[128 = 0]

[193 141 129 106 144 117 144 120  91  52 155 137 170 115 141 131 128 141
 128  99  74 187 119  88  86 100  74 135] => dever
[138  93 118 134  78 131 118 107 105 112 143 139 121  75  94 154 108 139
 131 114 103 173 135 104 132  88 110 127] => Kal
[133 169 106 142 110 141 138 118 107 130 138 131 111 115 105 151 133 160
 155 125 113 195 149  91 159 127 112 121] => dever
[ 85  95 139   4 103 149 134  87 138 147 120 146 108 117  96 146 145 156
 151 104  37 143 121 110 105 178 191 125] => Geguf
[136  96 116 147 151 153 126 119 144 162 116 106 112 143 142 135 118 172
 141 136 202 168 145 105 180 132 152 106] => gimev
[136 141 122 136 105 119 120 125 105  97 137  99 139 110 130 134 130 125
 123 100  62 145  87 100 106  99  82 126] => dever
[132 140  97 158 163 109 128 152 114 136 124 121 119 179 181  98 121 144
 130 137 178 116 141 107 130 144 115 118] => Mozul
[112 123 119  67 126 147 140  90 129 134 129 136 118 118 108 138 139 146
 134 132  58 152 133 110 129 142 153 109] => Geguf
[128 138 124 117 141 131 133  93  96  85 138 135 147 103 119 134 137 157
 127 112  71 153 139 124 112 114 130 117] => dever
[112 117 113 128 135 136 114 128 118 152 124 117 114 203 117 137 138 127
 142 145 145 119 143 112 133 142 149 141] => Sukov
[107 115 113 125  97 127 110 148 137 181 128 138 102 110  82 155 124 119
 141 152 133 113 134 139 140 146 145 116] => Sukov
[128 133 124 117 110 130 124 108 110 133 137 144 122 130 102 144 131 155
 146 130  63 165 114  87 144 138 151 124] => Geguf
[149 129 127 141 127 121 118 125 122 175 130 123  88 104 136 136 108  86
 106 151 171 114 135 173 198 136 121 125] => gimev
[134 114 122 122 122 123 124 102 109 107 120 144 140 129 124 137 129 143
 127 112  58 135 147 118 108 143 135 126] => Geguf
[143 122 117 148 128 133 123 134 115 187 135 121  67 126 133 140 122 141
 119 149 188 133 154 102 192 118 122 111] => gimev
[124 135 144 108 120 136 135  92 133 108 117 125 108 116 153  99 117 162
 125 132 106 153 145 127 160 149 145  99] => gimev
[150 119 132 127  99  97 122  98 139 113 155 136 161  97  99 148 128 118
 133 103  90 181 134  98 100  92  85 134] => Kal
[162 136 153 131 157 127 147 146 136 143 125 118 124 147 144 122 124 133
 123 122 209 115 141 136  82 126 123 138] => Mozul
[171 114 115 135 109 136 108  98 148 198 131 139 109 108  97 142 121 133
 153 173 131  80 127 132 127 148 164 139] => Sukov
[104 100 139 110 129 149 134 132 125 135 122 147 150 106 118 124 145 117
 139 113 111 118 115 147  83 139 151 126] => Geguf
[152 126 122 139 144 115 129 144 140 153 121 120 103 141 133 138 102 129
 111 142 174 128 113 154 160 128 131 126] => gimev
[141 119 157 149 121 117 120 144 143 184 117 123  81 109 128 129  64 157
 118 140 221 136 132 147 204 125 141 105] => gimev
[101 114 118 120 126 153 117 128 141 181 121 132 112 127 125 154 146 141
 154 152 143  96 133 126 140 155 178 121] => Sukov
[ 91 103 109 135 103 148 117 115 111 115 124 127 163 133  98 149 154 111
 176 114  42 156 106 103  58 139 150 126] => Geguf
[ 92  91 136 110  83 163 138  75 121 114 128 151 123  90  86 143 130 163
 150 110  30 201 134  67 132 133 193 103] => Geguf
[101 110 102 125 106 139 105 135 118 159 120 134 119 149 107 134 142 126
 143 142 132  96 143 124 108 152 159 127] => Sukov
[153 142 153 164 173  93 135 153 157 117 122 114 100 142 173 111 134 109
 109 104 163  95 110 198 142 126  89 134] => Mozul
[160 149 134 145 145 124 133 149  30 134 109 112 139 135 146 120 121 122
 105 137 204 109 130 133 140 105 108 127] => Mozul
[129 116 150 115 147 134 116 126 156 143 131 125 157 171 165 124  96 128
 137 122 246 111  90 130  95 137 114 136] => fazep
[139 120 128 129  98 143 130 110 105 117 130 126 152 108 112 170 111 157
 118 117 108 201 126  95 145 100 112 124] => dever
[ 95 125 123 146 106 126 163 148 132 164 129 135 121 127 104 146 146 117
 135 165 158  92 129 134 115 145 153 116] => Sukov
